Below is a small trained network, with its code and all its weights. Each question gives an input and a class and asks what happens when units are switched off, that is, made to give their printed mean instead of their output.

import numpy as np


def w(rows, s, z=0):
    codes = np.array(rows[::2]) - 128.0
    scale = np.full(codes.shape[1], s)
    scale[-1] = z or s
    return codes * scale


def f(y):
    return np.maximum(y, 0)


def log_softmax(a):
    a = a - a.max(-1, keepdims=True)
    return a - np.log(np.exp(a).sum(-1, keepdims=True))


def net(x, mask):
    res = np.array(x, float).reshape(1, 7) / 4 @ E
    y = f(res @ A[0][:, :-1].T + A[0][:, -1])
    res = res + np.where(mask, y, B[0][:, -1]) @ B[0][:, :-1]
    return log_softmax(res[-1] @ U[:, :-1].T + U[:, -1])


A, B = {}, {}
E = w([
[75,117,131,107,205,132],'x0',
[72,74,149,101,151,153],'x1',
[161,160,159,112,98,97],'x2',
[133,181,134,178,198,153],'x3',
[109,93,73,126,152,222],'x4',
[114,123,252,163,103,159],'x5',
[194,64,164,136,146,165],'x6',
],0.013)
A[0] = w([
[151,188,138,180,189,74,201],'N0',
[123,171,171,161,163,90,185],'N1',
[103,156,163,195,217,253,122],'N2',
[118,97,169,138,162,119,74],'N3',
[158,73,55,131,136,171,137],'N4',
[101,227,73,107,76,60,254],'N5',
],0.012,0.0023)
B[0] = w([
[226,179,71,110,87,152,195],'N0',
[174,129,30,110,84,135,181],'N1',
[102,21,128,228,96,163,248],'N2',
[188,72,109,110,150,167,164],'N3',
[117,90,11,91,116,146,200],'N4',
[129,134,171,200,130,95,248],'N5',
],0.012,0.015)
U = w([
[115,200,151,106,165,165,21],'0',
[179,90,209,121,136,134,65],'1',
[113,143,211,184,126,77,254],'2',
[69,119,162,175,122,78,20],'3',
[181,189,106,158,93,126,212],'4',
[69,127,74,45,252,111,116],'5',
[115,46,98,152,142,154,150],'6',
[120,190,158,113,189,149,23],'7',
],0.014,0.008)

Each question gives the input, the list of numbers given to net, and the class t.
The units are the neurons (one row each of A and B). Each row of codes is followed by its name. A weight is (code - 128) times the scale printed after its matrix; where a second scale follows, it is the last column's (A, B and U).
mask holds one flag per neuron, in row order. A switched-off neuron (its flag False) gives its mean, the last column of its row in B, instead of its output. The means were averaged over made-up inputs and are rounded, as every weight is.
A unit's drop is (log p(t) with every unit on - log p(t) with that unit switched off) / (log p(t) with every unit on - log p(t) with every unit switched off).
The circuit of an input: a set's keep is (log p(t) with only the set's units on - log p(t) with every unit switched off) / (log p(t) with every unit on - log p(t) with every unit switched off). Starting from all 6 units, units are removed one at a time, each time the one whose removal leaves the highest keep (on an exact tie, the one counted first), for as long as the keep stays at least 0.8.
circuit, biggest first: the units of the circuit, biggest drop first
top k neurons: the k neurons with the biggest drops, biggest first
drop of u: that unit's drop, to one decimal
input [-1,-5,5,-7,2,-6,-4], class 2: circuit, biggest first -> (N5, N0)
input [6,1,-3,0,0,-7,-4], class 5: circuit, biggest first -> (N2)
input [-3,-7,-5,-7,-8,5,-8], class 2: top 3 neurons -> (N5, N4, N3)
input [-5,-7,-1,-3,7,5,-7], class 2: circuit, biggest first -> (N0, N4, N5)
input [-6,7,8,2,8,-8,-3], class 5: circuit, biggest first -> (N2, N4)
input [-6,-4,6,-1,7,7,3], class 2: circuit, biggest first -> (N4, N0)
input [3,-2,5,-2,-8,4,-7], class 4: top 2 neurons -> (N1, N0)
input [3,3,-3,5,-6,4,-3], class 4: top 2 neurons -> (N0, N1)
input [6,4,7,5,-6,1,6], class 4: top 3 neurons -> (N0, N1, N4)
input [-7,2,-6,-6,-8,2,5], class 1: top 3 neurons -> (N5, N2, N4)
input [-5,6,3,-5,4,-4,-8], class 3: top 2 neurons -> (N5, N0)
input [-8,-3,6,3,7,7,3], class 6: top 2 neurons -> (N2, N5)
input [8,-3,-2,0,-4,-8,-1], class 4: top 2 neurons -> (N0, N5)
input [-5,0,-7,7,-5,-8,7], class 4: circuit, biggest first -> (N0)
input [-6,3,3,0,-2,2,-7], class 2: top 2 neurons -> (N5, N4)
input [7,-1,6,2,0,-4,5], class 4: top 2 neurons -> (N2, N0)
input [2,8,2,-3,4,0,-5], class 5: top 2 neurons -> (N2, N5)
input [6,-7,1,-7,4,-8,0], class 5: top 2 neurons -> (N2, N4)
input [2,2,-2,7,-2,7,-6], class 6: drop of N4 -> 0.0
input [-7,1,-7,-1,-8,2,7], class 1: drop of N3 -> 0.1
input [1,8,3,-2,1,-6,1], class 5: drop of N2 -> 0.5
